Here is a tiny trained network, its code and every weight. The questions are about switching its units off for an input and a target symbol, where a switched-off unit gives its printed mean instead of its output.

import numpy as np


def w(rows, s, z=0):
    codes = np.array(rows[::2]) - 128.0
    scale = np.full(codes.shape[1], s)
    scale[-1] = z or s
    return codes * scale


def f(y):
    return y / 2 * (1 + np.tanh(0.7978845608 * (y + 0.044715 * y**3)))


def softmax(a):
    e = np.exp(a - a.max(-1, keepdims=True))
    return e / e.sum(-1, keepdims=True)


def log_softmax(a):
    a = a - a.max(-1, keepdims=True)
    return a - np.log(np.exp(a).sum(-1, keepdims=True))


def net(x, mask):
    ids = ['γδεηθλμσφψω'.index(c) for c in x.split()]
    T = len(ids)
    res = E[ids] + P[:T]
    u = 0
    for l in range(2):
        q, k, v = (res @ M[l].T for M in (Q, K, V))
        z = softmax(np.where(np.tri(T) > 0, q @ k.T / 3**0.5, -1e9)) @ v
        res = res + np.where(mask[u], z, O[l][:, -1]) @ O[l][:, :-1]
        u += 1
        y = f(res @ A[l][:, :-1].T + A[l][:, -1])
        res = res + np.where(mask[u : u + 8], y, B[l][:, -1]) @ B[l][:, :-1]
        u += 8
    return log_softmax(res[-1] @ U[:, :-1].T + U[:, -1])


Q, K, V, O, A, B = {}, {}, {}, {}, {}, {}
E = w([
[77,144,224],'γ',
[103,223,134],'δ',
[37,48,245],'ε',
[53,192,144],'η',
[167,80,129],'θ',
[106,115,114],'λ',
[71,121,65],'μ',
[64,135,186],'σ',
[211,155,187],'φ',
[2,129,61],'ψ',
[166,174,121],'ω',
],0.02)
P = w([
[167,120,124],'0',
[154,78,175],'1',
[142,54,181],'2',
[149,40,162],'3',
[154,27,152],'4',
[158,17,140],'5',
[168,22,122],'6',
[166,17,98],'7',
[167,11,91],'8',
[172,17,88],'9',
[168,2,80],'10',
[173,5,66],'11',
],0.0042)
Q[0] = w([
[184,127,2],'L0H0',
[47,99,58],'L0H0',
[138,201,208],'L0H0',
],0.0097)
K[0] = w([
[254,99,83],'L0H0',
[143,103,96],'L0H0',
[67,175,86],'L0H0',
],0.0096)
V[0] = w([
[114,226,160],'L0H0',
[126,254,35],'L0H0',
[88,205,115],'L0H0',
],0.0085)
O[0] = w([
[197,155,150,255],'L0H0',
[129,86,198,107],'L0H0',
[95,195,2,235],'L0H0',
],0.006,0.0031)
A[0] = w([
[151,151,34,105],'L0N0',
[198,127,17,161],'L0N1',
[87,182,123,114],'L0N2',
[69,203,82,110],'L0N3',
[77,64,142,134],'L0N4',
[99,7,122,2],'L0N5',
[80,181,210,73],'L0N6',
[95,137,121,147],'L0N7',
],0.011,0.0067)
B[0] = w([
[96,121,127,142],'L0N0',
[105,144,232,184],'L0N1',
[102,121,57,201],'L0N2',
[109,127,94,254],'L0N3',
[121,149,162,193],'L0N4',
[140,251,117,157],'L0N5',
[109,123,135,208],'L0N6',
[112,120,86,180],'L0N7',
],0.012,0.0048)
Q[1] = w([
[170,200,178],'L1H0',
[8,144,210],'L1H0',
[153,106,137],'L1H0',
],0.012)
K[1] = w([
[83,207,230],'L1H0',
[140,168,228],'L1H0',
[3,138,132],'L1H0',
],0.0054)
V[1] = w([
[76,68,143],'L1H0',
[163,1,203],'L1H0',
[43,166,80],'L1H0',
],0.0052)
O[1] = w([
[227,87,225,113],'L1H0',
[141,171,150,2],'L1H0',
[171,118,2,210],'L1H0',
],0.0061,0.0023)
A[1] = w([
[15,195,110,87],'L1N0',
[184,100,43,92],'L1N1',
[128,125,109,105],'L1N2',
[32,58,110,117],'L1N3',
[139,177,75,94],'L1N4',
[247,114,140,86],'L1N5',
[140,206,142,245],'L1N6',
[186,40,164,192],'L1N7',
],0.013,0.011)
B[1] = w([
[175,61,202,248],'L1N0',
[110,86,163,137],'L1N1',
[111,131,147,127],'L1N2',
[73,227,180,201],'L1N3',
[145,54,206,154],'L1N4',
[78,253,242,156],'L1N5',
[200,140,2,223],'L1N6',
[24,7,134,165],'L1N7',
],0.0088,0.016)
U = w([
[129,143,79,95],'γ',
[218,38,101,68],'δ',
[218,173,216,127],'ε',
[141,123,98,181],'η',
[141,7,163,132],'θ',
[29,104,13,174],'λ',
[67,215,120,230],'μ',
[67,176,77,168],'σ',
[71,141,175,22],'φ',
[131,129,104,26],'ψ',
[140,194,51,254],'ω',
],0.014,0.0056)

Each question gives the input, a string of symbols that net reads in full, and the target symbol t.
The units are the heads (3 rows each of Q, K, V and O) and the neurons (one row each of A and B). Each row of codes is followed by its name. A weight is (code - 128) times the scale printed after its matrix; where a second scale follows, it is the last column's (O, A, B and U).
mask holds one flag per unit, layer by layer, with each layer's heads first. A switched-off unit (its flag False) gives its mean, the last column of its rows in O or B, instead of its output. The means were averaged over made-up inputs and are rounded, as every weight is.
A unit's drop is (log p(t) with every unit on - log p(t) with that unit switched off) / (log p(t) with every unit on - log p(t) with every unit switched off).
The circuit of an input: a set's keep is (log p(t) with only the set's units on - log p(t) with every unit switched off) / (log p(t) with every unit on - log p(t) with every unit switched off). Starting from the 12 units with the biggest drops (on a tie, the unit counted first), units are removed one at a time, each time the one whose removal leaves the highest keep (on an exact tie, the one counted first), for as long as the keep stays at least 0.8.
units of the circuit, in order: the units of the circuit, biggest drop first
unit that matters most: the unit with the biggest drop
k most important neurons: the k neurons with the biggest drops, biggest first
top k neurons in layer l: the k neurons of layer l with the biggest drops, biggest first
drop of u: that unit's drop, to one decimal
input η δ γ η, target θ: units of the circuit, in order => L1N0, L0N2
input λ ψ σ ψ φ, target φ: 4 most important neurons => L1N5, L1N7, L1N0, L0N5
input δ δ η, target θ: units of the circuit, in order => L1N0, L1H0
input λ φ ω ω θ η γ σ η ω δ, target δ: top 2 neurons in layer 1 => L1N3, L1N0
input η ε δ γ η ψ, target φ: unit that matters most => L1N3
input η θ ψ μ, target μ: top 2 neurons in layer 1 => L1N3, L1N7
input θ σ θ η ε, target ε: units of the circuit, in order => L0N5, L1N7
input θ ω ε σ ε λ ω ψ λ η θ ψ, target φ: top 2 neurons in layer 1 => L1N0, L1N3
input δ ω γ φ ω ψ η θ ω λ ε μ, target μ: 4 most important neurons => L1N3, L1N4, L1N7, L0N0
input η ψ γ ω, target ω: 4 most important neurons => L1N0, L0N1, L1N6, L1N4
input ψ η γ ψ δ ω ω η ε φ λ, target λ: 4 most important neurons => L1N0, L1N4, L1N5, L1N7
input φ φ η η, target ε: 3 most important neurons => L1N0, L1N7, L1N3
input γ γ σ δ μ γ ω, target ω: 3 most important neurons => L1N0, L1N6, L1N4
input φ φ ω μ λ, target λ: top 4 neurons in layer 1 => L1N0, L1N5, L1N4, L1N3
input δ ω φ γ δ γ μ ω ω ψ, target μ: drop of L1N3 => 1.6
input δ λ φ δ μ ψ θ ω η η ε, target ε: drop of L1N0 => 0.2
input θ θ ψ θ ω γ σ ψ λ δ, target δ: drop of L1N3 => 0.2
